Moves between items:
kofu: z>bove, j>meso, d>rade, e>kupe, t>dizu
vuli: z>teko, j>turu, d>vamu, e>doba, t>kubu
pese: z>kesa, j>keba, d>rema, e>dizu, t>bove
delo: z>gufi, j>leno, d>riki, e>boga, t>zalo
giso: z>lozo, j>mivu, d>kobi, e>peta, t>fumo
baze: z>bila, j>kesa, d>vuza, e>supo, t>pimu
gama: z>guto, j>dote, d>pona, e>fumo, t>lozo
turu: z>peda, j>gumo, d>vuli, e>zalo, t>gufi
vuza: z>soni, j>baze, d>tono, e>sobe, t>mozu
vana: z>dote, j>kobi, d>peta, e>zosa, t>mivu
tono: z>tuzi, j>vuza, d>supo, e>bove, t>kesa
bila: z>giso, j>fubi, d>soni, e>tine, t>vavi
defi: z>nupi, j>fomi, d>guto, e>tobe, t>zize
pona: z>sigo, j>gama, d>vida, e>tame, t>mela
zosa: z>vida, j>ruba, d>vavi, e>fubi, t>vana
vogo: z>gebu, j>dezu, d>bigu, e>kubu, t>teko
peda: z>meli, j>tago, d>teko, e>dezu, t>sifa
gumo: z>tago, j>kubu, d>turu, e>vamu, t>bigu
keba: z>mozu, j>lele, d>pese, e>lida, t>sobe
gile: z>dizu, j>pege, d>rida, e>pabi, t>kupe
mare: z>miti, j>gebu, d>sifa, e>tago, t>mepo
kupe: z>pese, j>rena, d>dera, e>gile, t>kofu
loni: z>zosa, j>sura, d>pimu, e>kesa, t>tuzi
tuzi: z>vana, j>soni, d>tine, e>loni, t>fubi
robo: z>zuni, j>nagi, d>zize, e>fomi, t>nope
sifa: z>nidu, j>mare, d>sosa, e>peda, t>ruga
soni: z>kobi, j>bila, d>tuzi, e>sura, t>bofu
rula: z>pabi, j>meli, d>mepo, e>gebu, t>nozi
sobe: z>sura, j>supo, d>bove, e>keba, t>vuza
lida: z>vuza, j>rema, d>dizu, e>meso, t>keba
rugu: z>meso, j>rida, d>pabi, e>ribu, t>pege
nagi: z>zuda, j>betu, d>robo, e>tafi, t>gani
mivu: z>pive, j>tame, d>giso, e>vana, t>vida
kubu: z>sosa, j>gufi, d>gumo, e>vuli, t>vogo
miti: z>dera, j>bube, d>nidu, e>beda, t>diti
mepo: z>diti, j>rula, d>ruga, e>mare, t>beda
dizu: z>tono, j>lida, d>seso, e>kofu, t>pese
rena: z>keba, j>rade, d>kupe, e>pege, t>meso
supo: z>tine, j>tono, d>sobe, e>lele, t>baze
lozo: z>tafi, j>pive, d>mela, e>gama, t>luku
gani: z>roni, j>nupi, d>nope, e>nagi, t>zine
riki: z>kubu, j>delo, d>latu, e>tuki, t>doba
luku: z>nagi, j>tobe, d>pela, e>lozo, t>guto
doba: z>vogo, j>zalo, d>leno, e>riki, t>vuli
sura: z>ruba, j>tine, d>loni, e>mozu, t>soni
reli: z>latu, j>tizo, d>roni, e>babe, t>vena
lele: z>pimu, j>bove, d>keba, e>rema, t>supo
ruga: z>ribu, j>mepo, d>gebu, e>sifa, t>meli
leno: z>bigu, j>doba, d>delo, e>latu, t>vamu
kigo: z>tuki, j>roni, d>babe, e>zuni, t>tizo
zalo: z>dezu, j>vamu, d>doba, e>delo, t>turu
bofu: z>tame, j>vavi, d>fubi, e>soni, t>ruba
tisi: z>vamu, j>tuki, d>ziku, e>vena, t>latu
nope: z>kigo, j>gani, d>betu, e>robo, t>bido
rema: z>baze, j>pese, d>lida, e>seso, t>lele
teko: z>rula, j>peda, d>soga, e>vogo, t>sosa
nozi: z>gile, j>nidu, d>beda, e>rula, t>bube
vida: z>tobe, j>pona, d>fumo, e>mivu, t>dote
refi: z>delo, j>vena, d>tizo, e>roni, t>ziku
tafi: z>zine, j>zize, d>fomi, e>guto, t>nagi
meso: z>sobe, j>seso, d>kofu, e>rena, t>lida
zine: z>refi, j>keno, d>bido, e>gani, t>zuda
seso: z>supo, j>dizu, d>meso, e>rade, t>rema
zize: z>keno, j>robo, d>tafi, e>defi, t>betu
zuda: z>ziku, j>babe, d>zuni, e>zine, t>roni
soga: z>mepo, j>teko, d>dezu, e>bigu, t>tago
tuki: z>vuli, j>boga, d>tisi, e>nemi, t>riki
ruba: z>pona, j>peta, d>zosa, e>bofu, t>kobi
kesa: z>fubi, j>mozu, d>baze, e>tono, t>loni
meli: z>rugu, j>beda, d>rula, e>ruga, t>nidu
fomi: z>bido, j>tafi, d>defi, e>sigo, t>robo
roni: z>boga, j>reli, d>kigo, e>zuda, t>refi
peta: z>gama, j>vana, d>ruba, e>vavi, t>giso
latu: z>gumo, j>riki, d>boga, e>tisi, t>leno
tago: z>beda, j>sosa, d>peda, e>soga, t>mare
beda: z>rida, j>nozi, d>meli, e>mepo, t>miti
fubi: z>mivu, j>bofu, d>bila, e>tuzi, t>zosa
babe: z>tisi, j>kigo, d>zuda, e>keno, t>reli
dote: z>defi, j>mela, d>gama, e>vida, t>pive
pive: z>zize, j>pela, d>lozo, e>dote, t>tobe
bido: z>tizo, j>zine, d>nupi, e>nope, t>zuni
sigo: z>nope, j>guto, d>tobe, e>pela, t>fomi
kobi: z>mela, j>giso, d>vana, e>ruba, t>tame
bove: z>loni, j>sobe, d>lele, e>pese, t>tono
mela: z>fomi, j>lozo, d>dote, e>pona, t>pela
nidu: z>pege, j>miti, d>nozi, e>meli, t>ribu
ziku: z>zalo, j>tisi, d>nemi, e>refi, t>boga
gebu: z>bube, j>ruga, d>mare, e>sosa, t>rula
keno: z>vena, j>zuni, d>zine, e>nupi, t>babe
pege: z>lida, j>dera, d>gile, e>rugu, t>rena
mozu: z>bofu, j>pimu, d>kesa, e>vuza, t>sura
bigu: z>mare, j>vogo, d>gufi, e>gumo, t>soga
vena: z>leno, j>nemi, d>refi, e>reli, t>tisi
tobe: z>betu, j>sigo, d>luku, e>pive, t>defi
dezu: z>ruga, j>soga, d>vogo, e>gufi, t>peda
fumo: z>luku, j>vida, d>tame, e>giso, t>gama
bube: z>kupe, j>ribu, d>miti, e>nozi, t>pabi
ribu: z>rena, j>diti, d>bube, e>nidu, t>rugu
gufi: z>sifa, j>bigu, d>kubu, e>turu, t>dezu
tizo: z>riki, j>refi, d>reli, e>kigo, t>nemi
dera: z>rema, j>kupe, d>pege, e>rida, t>rade
tine: z>peta, j>tuzi, d>sura, e>pimu, t>bila
nupi: z>reli, j>bido, d>gani, e>betu, t>keno
pimu: z>vavi, j>loni, d>mozu, e>baze, t>tine
sosa: z>nozi, j>sifa, d>tago, e>teko, t>gebu
zuni: z>nemi, j>zuda, d>keno, e>bido, t>kigo
nemi: z>doba, j>ziku, d>vena, e>tizo, t>tuki
vavi: z>fumo, j>zosa, d>bofu, e>bila, t>peta
pabi: z>kofu, j>rugu, d>diti, e>bube, t>gile
rida: z>seso, j>gile, d>rugu, e>diti, t>dera
diti: z>rade, j>pabi, d>ribu, e>miti, t>rida
guto: z>gani, j>defi, d>sigo, e>luku, t>tafi
betu: z>babe, j>nope, d>nagi, e>zize, t>nupi
rade: z>lele, j>kofu, d>rena, e>dera, t>seso
tame: z>pela, j>fumo, d>mivu, e>kobi, t>pona
pela: z>robo, j>luku, d>pive, e>mela, t>sigo
boga: z>turu, j>latu, d>tuki, e>ziku, t>delo
vamu: z>soga, j>vuli, d>zalo, e>leno, t>gumo

In the rows, 163 stands for zero.

The rows follow the links: the fewer symbols apart two items are, the more alike their rows tend to be.

Each row is also shifted at random along 3 hidden directions that mean nothing.

Some items, each with a row of numbers:
tono
172 179 171 211 139 177 182 172 131 172 126 139 165 136 208 148 187 157 144 134 149 189 153 150 105 159 192 162 140 163 163 175 148 121 119 147 153 173 153 126 137 217 118 157 158 135 202 151 132 167 179 140 140
dote
110 159 161 163 168 131 171 146 146 152 174 130 159 168 149 184 176 170 172 159 180 128 163 198 174 159 146 149 153 164 188 175 172 187 167 171 145 152 140 157 152 162 172 187 159 171 172 148 142 169 183 189 177
vida
187 160 159 170 170 128 171 150 143 152 173 131 156 156 145 174 164 171 169 158 175 125 164 189 173 166 149 152 147 174 189 175 178 187 172 171 141 158 140 157 157 157 165 185 156 177 158 150 136 168 175 181 179
latu
118 160 153 148 174 175 157 167 173 146 197 198 162 172 153 141 128 154 168 170 175 155 178 151 188 178 159 164 180 154 164 166 163 182 170 179 169 174 171 189 185 120 176 170 163 176 143 154 167 153 148 175 171
gumo
81 160 147 155 156 179 156 158 182 169 194 186 159 176 164 160 148 154 154 181 159 172 185 134 186 171 150 171 175 137 145 162 162 163 158 166 191 168 170 188 174 148 178 163 162 163 163 161 182 150 165 166 167
kofu
212 190 163 209 159 162 187 175 163 184 162 142 167 129 184 138 146 133 144 142 148 190 180 144 125 163 207 145 145 189 165 148 152 152 144 153 181 198 149 150 151 185 125 171 154 155 181 150 156 148 152 145 155
tobe
118 146 168 164 157 150 174 147 140 144 173 144 156 157 170 168 172 176 174 164 188 147 146 186 174 188 166 160 146 154 183 182 152 185 152 182 146 158 152 150 150 165 158 178 142 158 194 150 145 159 203 194 173
bofu
127 163 172 177 172 143 163 163 135 148 114 145 159 135 156 151 185 174 167 153 159 139 135 183 148 153 163 168 152 181 179 171 184 152 173 160 127 158 161 131 154 184 137 160 161 171 154 165 121 174 158 160 160
rade
177 181 156 175 175 142 178 171 185 203 169 135 170 142 151 173 145 144 144 168 147 173 182 159 139 151 183 156 152 188 163 132 163 162 187 150 185 187 140 167 168 162 166 176 167 184 155 170 181 160 150 144 174
vena
140 150 163 134 187 170 154 169 168 129 179 206 163 162 144 131 128 168 179 179 184 148 153 167 192 190 165 173 177 163 169 165 163 191 191 183 149 171 181 180 192 110 177 161 162 183 130 169 167 158 147 179 174
zalo
194 170 143 160 152 186 161 164 171 163 216 188 161 194 168 162 139 151 158 160 163 167 207 133 181 163 143 153 180 137 155 169 156 170 140 167 188 167 162 199 176 137 184 171 172 155 158 143 175 155 158 163 164
mivu
135 159 160 159 181 121 167 152 148 157 155 131 159 151 132 175 170 174 170 167 172 118 154 198 174 155 146 159 151 180 188 169 190 185 192 167 135 156 143 154 162 155 170 181 163 192 143 161 137 174 166 177 180
defi
193 140 164 140 161 149 171 147 154 154 187 146 158 172 155 191 167 190 172 181 186 146 146 181 182 186 149 170 148 145 180 178 151 195 171 179 152 149 148 166 166 144 188 174 151 170 176 164 170 168 209 189 181
pive
206 150 161 168 162 137 179 148 144 149 187 137 155 150 156 170 156 180 167 170 183 141 153 175 176 191 162 160 138 163 190 182 162 197 166 181 150 163 145 159 162 151 165 182 142 174 175 151 146 160 198 192 183
sosa
242 148 158 165 163 182 155 161 192 171 170 192 148 128 166 137 129 170 145 202 143 190 148 108 186 208 178 193 154 161 138 151 167 161 179 170 192 183 193 173 181 151 152 133 137 172 151 190 192 129 157 157 173
diti
70 174 172 177 175 161 156 173 190 172 134 170 170 141 158 136 158 128 161 154 145 177 161 169 159 145 195 152 171 197 147 131 173 147 177 152 176 178 181 148 150 181 133 155 159 160 159 177 169 145 115 151 152
supo
173 166 156 166 163 145 177 168 163 200 143 127 165 134 161 188 173 179 142 184 147 168 147 156 123 160 164 183 139 164 163 154 160 149 185 148 165 173 141 154 172 175 174 162 165 187 157 179 171 180 187 141 173
mozu
101 165 169 171 156 155 167 166 144 177 112 136 166 145 171 174 197 175 155 160 150 163 140 172 123 146 164 177 150 164 164 164 165 133 166 145 144 157 153 135 154 199 152 154 170 164 168 174 145 183 175 143 154
nope
148 151 179 147 140 187 155 158 140 133 161 178 166 206 185 172 192 175 187 138 189 167 152 189 167 157 151 154 177 136 164 188 136 160 120 170 142 127 168 155 143 174 166 157 167 122 198 149 158 178 190 180 140
kigo
142 153 166 118 167 177 143 165 164 136 171 196 174 216 150 175 171 172 191 153 185 149 163 191 184 143 134 157 197 144 162 170 153 174 162 168 146 131 175 179 171 136 195 159 187 155 147 159 172 182 155 172 153
dizu
71 179 159 175 167 145 178 171 175 201 151 128 172 143 162 176 169 145 147 166 148 174 172 169 126 142 182 159 150 176 161 140 159 153 179 148 175 182 140 155 160 179 164 177 167 174 169 169 172 167 165 145 167
sura
202 176 168 182 148 163 163 166 134 169 121 138 165 163 179 177 202 172 156 139 148 160 153 169 123 135 153 161 157 161 164 175 166 127 137 141 140 148 153 136 145 205 147 155 176 145 175 156 133 186 168 140 144
dera
138 184 162 183 170 151 172 174 182 187 156 147 172 147 160 154 154 130 152 146 146 178 181 164 141 141 187 143 161 192 157 134 165 153 168 147 182 184 154 157 155 175 147 171 167 165 163 162 171 154 133 146 158
vogo
115 146 159 176 161 187 163 162 180 158 174 197 146 117 178 115 127 161 148 203 155 189 147 110 185 224 194 195 153 156 147 161 164 165 170 181 184 197 193 168 179 151 136 146 126 171 169 180 174 121 166 172 174
pabi
71 173 171 173 180 156 159 172 189 177 135 165 168 139 155 138 156 129 160 158 145 176 162 168 157 148 195 153 169 199 149 128 174 151 183 154 174 183 175 150 152 175 137 158 159 168 154 178 172 146 119 151 155
luku
151 158 163 159 149 150 171 145 141 152 183 136 162 193 167 197 187 170 175 147 184 145 171 192 170 154 142 144 156 145 180 184 152 180 136 170 153 139 139 161 145 171 176 183 162 147 194 139 151 175 198 186 164
leno
276 171 149 180 154 194 166 170 159 146 217 199 156 168 180 130 115 150 156 155 169 176 196 117 179 192 169 153 168 149 163 180 152 174 131 177 180 182 170 191 179 133 156 167 157 154 160 139 161 141 156 171 165
rugu
151 181 168 179 172 159 164 172 187 180 151 162 170 149 157 146 153 128 156 149 145 179 177 162 152 142 190 143 167 194 151 132 170 152 171 150 182 179 168 158 153 177 142 161 164 160 157 169 172 150 122 147 154
pela
157 149 158 148 164 133 172 144 151 157 187 132 159 175 147 200 170 182 172 171 181 137 162 193 180 166 140 158 151 154 184 177 163 195 172 174 152 148 137 166 159 151 190 185 157 174 172 154 160 172 200 190 181
dezu
166 172 157 180 127 206 153 159 167 169 181 190 157 198 200 162 172 143 153 143 148 197 197 122 167 150 153 152 180 130 133 172 149 132 103 152 196 153 178 176 148 189 153 152 168 117 195 145 174 150 156 151 139
boga
72 161 151 131 178 169 150 164 177 150 193 193 167 194 144 162 142 154 175 170 177 147 186 169 190 154 141 159 190 151 161 162 165 182 178 173 167 160 167 195 182 119 196 174 179 176 137 158 174 165 145 173 169
vamu
104 162 158 192 153 197 168 167 156 138 189 202 151 140 192 103 126 142 157 162 170 184 172 121 176 204 194 166 166 153 157 179 155 164 132 185 174 196 183 170 166 152 128 162 140 149 181 148 150 126 158 178 159
zuda
238 146 168 127 167 178 150 166 160 133 177 195 166 193 155 161 153 181 185 162 187 155 152 175 180 174 149 168 178 149 166 175 149 179 164 175 146 142 176 176 176 129 186 153 170 158 147 163 172 173 166 176 161
zize
114 131 170 135 164 154 166 151 155 144 167 160 158 160 159 174 168 194 178 189 190 153 125 187 182 195 161 183 153 146 176 175 150 191 178 183 144 151 164 157 168 144 180 163 146 170 176 173 168 165 205 192 177
meli
148 164 168 164 163 177 146 166 194 175 142 184 162 161 163 150 163 145 159 162 140 185 161 147 173 149 173 162 177 176 134 138 173 140 167 151 184 162 190 160 154 178 148 141 163 150 159 181 184 147 128 145 150
nemi
178 160 164 153 173 184 155 173 156 126 184 207 163 173 163 126 131 157 179 154 182 160 167 158 181 183 168 158 179 159 167 175 157 179 156 180 153 170 180 176 177 126 159 162 163 162 148 152 153 154 143 178 160
ruba
186 167 158 153 176 127 158 157 149 164 143 131 164 171 131 194 184 179 167 157 160 122 161 193 160 131 127 158 161 175 180 167 190 164 186 150 138 141 143 158 162 163 180 173 180 184 136 163 140 190 159 159 171
lozo
203 155 152 146 166 127 172 144 154 165 193 127 160 182 139 208 169 182 168 170 179 127 175 190 181 158 130 152 150 155 185 174 166 195 174 168 155 144 131 174 163 145 199 189 163 178 161 150 160 178 194 183 184
tame
141 162 161 166 174 125 168 153 143 153 159 131 158 157 141 176 174 171 171 158 173 121 161 194 171 155 146 151 153 177 187 171 184 181 179 166 136 154 142 154 154 161 163 182 162 180 155 154 131 174 168 179 175
meso
202 178 157 191 171 147 186 171 176 194 167 137 167 121 163 153 139 146 141 168 148 182 170 147 130 171 198 161 140 187 165 143 157 163 177 154 181 198 144 159 169 167 150 174 153 182 161 166 172 152 160 148 173

Where do the symbols, taken in turn from left to right, take each start?
Answer with the item's name.
161 163 162 166 177 130 165 155 142 154 144 135 158 152 140 173 178 175 168 154 166 123 154 194 165 148 144 156 154 181 183 171 189 171 181 161 133 152 147 149 158 167 162 175 166 180 145 159 128 178 158 168 170
d t t j: vida
110 165 152 162 142 191 152 159 180 171 185 185 157 191 180 169 164 150 153 164 152 182 191 131 179 158 148 161 178 132 136 165 157 147 134 159 195 160 173 184 161 168 172 157 166 141 178 157 183 150 161 157 153
z e d d: teko
136 182 160 185 154 153 180 169 163 198 154 128 173 155 177 181 175 149 143 151 148 180 178 160 117 138 175 153 151 168 162 149 151 140 154 143 177 175 137 152 154 190 159 172 170 161 180 158 168 172 169 140 157
d e: meso
147 175 168 186 177 154 171 174 186 181 150 158 167 122 157 130 138 132 153 160 147 178 163 155 149 164 206 156 155 202 158 133 169 161 181 157 176 196 168 153 162 169 132 163 152 173 155 173 169 141 129 151 165
t e t: kupe
170 145 173 128 149 178 151 157 151 142 168 176 168 216 171 190 188 183 186 150 188 158 155 190 174 150 138 157 179 133 163 179 140 167 138 167 147 123 166 166 155 159 189 158 176 136 179 157 170 184 187 175 150
z j: reli
157 189 154 168 166 145 171 170 184 204 170 132 179 178 154 193 166 134 149 147 142 172 199 169 136 116 163 138 169 179 155 133 161 152 167 139 190 168 138 172 156 175 177 177 187 164 160 160 184 173 142 138 160
z z: mozu
248 163 163 151 166 188 154 172 156 128 187 206 167 187 165 137 136 162 181 146 182 159 173 160 179 174 160 156 182 157 167 177 152 178 146 177 153 160 178 180 176 129 167 159 170 152 146 148 157 161 147 174 158
d d z: latu
200 164 141 155 156 179 158 158 180 172 216 185 159 189 161 168 135 157 154 175 160 171 200 126 184 170 141 163 175 136 150 165 160 170 153 167 194 168 163 203 183 134 190 168 168 165 155 152 184 152 163 163 172
e d z: bigu
125 175 164 195 160 156 187 171 158 187 144 133 166 116 182 148 160 152 141 168 150 186 154 150 118 172 203 169 137 176 167 154 155 148 164 156 168 193 148 142 157 187 138 168 151 169 181 166 155 157 175 147 165
j e j: rema
177 181 163 195 172 154 181 174 178 184 159 149 165 120 166 132 138 133 146 157 148 180 170 151 138 170 207 153 148 198 165 138 164 160 174 158 180 201 157 151 160 171 132 170 151 173 164 165 166 144 139 150 164
e z e: kofu
203 140 174 130 168 176 154 166 157 130 167 194 165 178 159 153 157 187 187 171 189 157 136 175 183 187 160 176 171 149 169 175 149 181 168 182 142 150 181 167 175 133 179 152 159 162 154 168 168 166 175 179 164
d d t t: kigo
121 169 166 194 163 154 188 171 158 186 139 134 163 112 180 149 160 156 139 174 149 183 148 149 116 178 203 176 131 176 167 154 156 150 170 156 164 195 150 140 162 184 138 166 148 174 177 170 155 159 179 147 167
t t j: baze
145 142 173 119 161 172 148 159 157 138 163 182 168 200 160 182 178 186 189 166 188 152 144 192 181 161 141 168 181 139 163 175 147 175 160 172 143 131 171 168 166 144 191 156 173 152 163 167 175 180 179 178 156
t d e: nupi
214 151 172 145 168 185 154 172 153 121 172 205 163 173 164 131 141 172 184 158 186 158 150 167 180 186 168 167 177 156 169 178 152 178 160 183 142 160 183 170 176 129 163 155 162 159 149 159 157 159 154 179 157
d t t: nemi
169 155 160 147 175 134 165 164 162 188 126 130 164 135 142 190 178 195 150 195 148 148 131 166 137 161 150 196 142 167 166 154 177 154 208 150 149 160 149 152 180 168 184 156 167 198 137 191 164 187 180 142 180
t d e: mozu
106 144 163 137 161 142 166 145 154 156 178 141 161 183 154 201 181 185 176 174 188 142 151 197 181 168 142 163 157 143 176 174 154 189 167 174 151 140 145 163 158 154 193 176 159 165 180 160 167 175 207 189 177
d j z: gani
